Each row has a class, written as a number after it.
[-1.970 -0.351 -0.590 -0.254 -1.060 0.041 -0.107 0.279 -0.564 2.308 -0.721 0.662 0.869 -0.082 1.965 -0.651 0.713 -2.826 0.294 1.221 -1.649 -2.803 1.358 0.080 1.351 0.844 -1.035 0.065 -1.105 -1.060 -0.070 -0.470 2.720 0.196 1.759]	1
[-0.249 -1.486 -1.171 0.224 -0.909 -1.714 0.342 -1.172 -0.196 2.455 0.173 -0.119 -1.053 -0.221 1.561 0.262 0.740 -1.281 0.209 0.159 -0.763 -0.067 0.759 -0.247 1.493 -0.272 -0.811 0.086 -1.472 -1.140 -0.102 -0.669 1.985 0.696 2.277]	1
[-0.574 -0.661 -2.655 -0.742 -0.182 -1.377 1.039 0.889 -0.838 3.692 0.361 2.045 -1.780 0.103 2.512 0.543 -0.210 -1.279 -2.028 1.687 -1.395 -1.588 0.434 -0.799 3.579 4.336 -2.151 0.175 -0.503 -0.719 -0.681 -0.187 1.598 -0.687 0.647]	0
[-1.235 -0.739 -1.175 -0.240 -0.367 -1.634 0.112 -0.954 0.365 0.526 0.018 0.613 -0.564 -0.355 1.528 0.166 0.853 -2.419 -0.085 0.045 -0.361 -1.463 1.801 0.314 0.896 1.627 -1.248 -0.066 -3.054 -1.567 -0.153 0.716 0.672 0.400 1.545]	1
[-6.379 -0.193 -2.322 0.140 0.690 -1.272 0.787 -1.245 -1.814 1.052 0.136 0.676 -2.332 -1.070 0.578 1.199 -0.679 0.485 -0.334 0.402 -1.173 -1.508 0.491 -0.279 4.266 1.148 -0.148 -0.729 -0.365 -1.337 -1.120 0.403 2.530 0.117 3.005]	0
[-3.809 -0.975 -2.741 0.124 -0.037 -0.818 1.056 0.261 -1.396 3.504 0.707 0.251 -2.268 -5.983 1.503 0.267 -0.749 -2.319 -0.607 2.532 -1.505 -1.908 -0.028 0.881 4.359 3.040 -1.679 -0.771 -1.107 -2.353 0.459 -1.171 2.675 0.340 3.156]	0
[-4.238 -1.593 -1.150 1.703 -0.434 -0.315 0.836 -0.754 -2.275 2.321 -0.566 0.540 0.745 -1.061 0.063 -0.203 1.529 -4.889 0.715 1.734 -1.071 -3.708 0.311 1.319 2.874 3.135 -3.874 0.804 -2.722 -0.788 -0.090 -0.905 4.648 2.018 2.736]	1
[-2.298 -0.043 -0.317 0.472 -0.548 0.895 0.547 -0.329 -0.739 0.691 -1.130 -0.395 0.120 -0.043 0.213 -3.262 0.826 -2.217 0.429 1.024 0.070 -0.346 -0.209 0.961 -1.087 1.245 0.044 -1.656 -0.372 0.162 -0.755 0.185 0.936 1.375 1.311]	1
[-2.620 -0.372 -3.501 0.241 0.153 -1.075 1.155 0.140 -1.971 3.458 0.135 1.944 -1.554 -2.454 1.295 0.614 0.105 -1.549 -0.387 2.910 -2.103 -1.536 1.306 1.713 3.540 2.266 -1.876 -0.375 -1.213 -0.032 -0.387 -0.452 4.602 0.503 3.638]	0
[-1.059 -0.672 -1.435 -1.242 -0.160 -0.762 0.536 -1.465 -0.460 2.239 0.687 0.903 -1.259 0.067 1.184 -1.018 0.982 -1.499 0.323 1.317 -0.884 -0.836 2.391 -0.247 1.940 1.516 -1.063 0.125 -1.416 0.056 -0.137 -1.404 2.252 1.718 2.025]	1
[-2.142 -0.568 -2.080 -0.100 0.284 -0.093 0.414 0.089 -1.828 2.390 0.376 1.857 -0.904 -1.103 1.023 -0.024 -0.722 -0.532 -0.463 1.316 0.372 -2.006 2.406 0.770 4.752 1.699 -1.309 -1.145 -0.866 -0.412 -0.444 -1.183 1.638 -0.346 2.831]	0
